Below is a small trained network, with its code and all its weights. Each question gives an input and a target symbol and asks what happens when units are switched off, that is, made to give their printed mean instead of their output.

import numpy as np


def w(rows, s, z=0):
    codes = np.array(rows[::2]) - 128.0
    scale = np.full(codes.shape[1], s)
    scale[-1] = z or s
    return codes * scale


def norm(h):
    return h / np.sqrt((h * h).mean(-1, keepdims=True) + 1e-5)


def f(y):
    return np.maximum(y, 0)


def softmax(a):
    e = np.exp(a - a.max(-1, keepdims=True))
    return e / e.sum(-1, keepdims=True)


def log_softmax(a):
    a = a - a.max(-1, keepdims=True)
    return a - np.log(np.exp(a).sum(-1, keepdims=True))


def net(x, mask):
    ids = ['ΘΛΣεζτ'.index(c) for c in x.split()]
    T = len(ids)
    res = E[ids] + P[:T]
    r = norm(res)
    for j in range(2):
        rows = slice(2 * j, 2 * j + 2)
        q, k, v = (r @ M[0][rows].T for M in (Q, K, V))
        z = softmax(np.where(np.tri(T) > 0, q @ k.T / 2**0.5, -1e9)) @ v
        o = O[0][rows]
        res = res + np.where(mask[j], z, o[:, -1]) @ o[:, :-1]
    y = f(norm(res) @ A[0][:, :-1].T + A[0][:, -1])
    res = res + np.where(mask[2:6], y, B[0][:, -1]) @ B[0][:, :-1]
    return log_softmax(norm(res)[-1] @ U[:, :-1].T + U[:, -1])


Q, K, V, O, A, B = {}, {}, {}, {}, {}, {}
E = w([
[145,211,223,173,209,130],'Θ',
[123,144,145,215,172,128],'Λ',
[120,109,118,200,198,81],'Σ',
[157,181,50,85,246,158],'ε',
[109,107,147,60,167,135],'ζ',
[59,177,143,108,133,109],'τ',
],0.012)
P = w([
[184,208,253,250,50,37],'0',
[220,147,212,116,47,77],'1',
[175,160,186,70,93,97],'2',
[148,148,161,100,117,126],'3',
[122,126,134,116,120,162],'4',
[125,102,117,137,128,151],'5',
[130,89,94,137,183,134],'6',
],0.0052)
Q[0] = w([
[18,111,87,53,139,55],'h0',
[137,25,11,193,50,183],'h0',
[156,169,114,127,253,80],'h1',
[123,99,125,206,236,125],'h1',
],0.0064)
K[0] = w([
[153,134,119,118,138,81],'h0',
[59,1,208,189,62,75],'h0',
[61,131,139,116,116,171],'h1',
[91,101,104,115,141,182],'h1',
],0.011)
V[0] = w([
[113,104,201,88,76,127],'h0',
[124,126,126,157,105,116],'h0',
[2,170,148,146,84,71],'h1',
[131,56,167,96,73,123],'h1',
],0.0096)
O[0] = w([
[63,167,131,180,219,64,2],'h0',
[156,157,97,74,219,135,75],'h0',
[78,130,98,166,1,99,101],'h1',
[61,3,177,82,96,243,25],'h1',
],0.0072,0.0063)
A[0] = w([
[164,117,41,150,129,97,102],'n0',
[60,48,162,63,147,190,2],'n1',
[166,158,80,3,134,163,239],'n2',
[143,128,83,252,66,61,230],'n3',
],0.0061,0.0018)
B[0] = w([
[48,152,2,87,73,203,178],'n0',
[164,216,17,49,175,210,152],'n1',
[41,56,213,174,144,79,254],'n2',
[34,59,146,100,168,189,223],'n3',
],0.0064,0.0058)
U = w([
[70,123,207,208,161,2,183],'Θ',
[83,180,116,76,174,157,195],'Λ',
[116,147,96,110,160,174,2],'Σ',
[186,196,78,141,144,99,146],'ε',
[151,56,182,105,162,198,80],'ζ',
[103,139,113,123,47,178,149],'τ',
],0.0074,0.0026)

Each question gives the input, a string of symbols that net reads in full, and the target symbol t.
The units are the heads (2 rows each of Q, K, V and O) and the neurons (one row each of A and B). Each row of codes is followed by its name. A weight is (code - 128) times the scale printed after its matrix; where a second scale follows, it is the last column's (O, A, B and U).
mask holds one flag per unit, heads first, then neurons. A switched-off unit (its flag False) gives its mean, the last column of its rows in O or B, instead of its output. The means were averaged over made-up inputs and are rounded, as every weight is.
A unit's drop is (log p(t) with every unit on - log p(t) with that unit switched off) / (log p(t) with every unit on - log p(t) with every unit switched off).
The circuit of an input: a set's keep is (log p(t) with only the set's units on - log p(t) with every unit switched off) / (log p(t) with every unit on - log p(t) with every unit switched off). Starting from all 6 units, units are removed one at a time, each time the one whose removal leaves the highest keep (on an exact tie, the one counted first), for as long as the keep stays at least 0.8.
units of the circuit, in order: the units of the circuit, biggest drop first
unit that matters most: the unit with the biggest drop
k most important neurons: the k neurons with the biggest drops, biggest first
which heads matter: for each layer, one digit per head in row order, 1 if its drop is at least 0.15 and else 0, layers parted by /
drop of u: that unit's drop, to one decimal
input ε ε ζ, target Θ: unit that matters most => n2
input ζ ζ ε, target ζ: units of the circuit, in order => (h1, n2)
input ζ Λ ε, target ζ: 2 most important neurons => (n2, n1)
input Θ ε ζ τ Θ, target τ: units of the circuit, in order => (h1, h0)
input ε Λ Σ Λ ε τ Σ, target τ: 2 most important neurons => (n0, n2)
input Σ τ ε ζ, target τ: 2 most important neurons => (n3, n1)
input Σ ε τ Λ Θ, target τ: 2 most important neurons => (n2, n3)
input τ ε Λ, target τ: 2 most important neurons => (n2, n3)
input ε τ ζ, target τ: which heads matter => 11
input Θ Λ ζ, target Θ: which heads matter => 10
input Λ Λ Σ ε Σ Λ τ, target τ: drop of n2 => 0.1
input Σ ε ζ Λ, target ζ: drop of n1 => 0.0
input ε ε ε ζ Σ Λ, target ζ: drop of h1 => 0.3
input τ ε Σ, target τ: most important neuron => (n2)
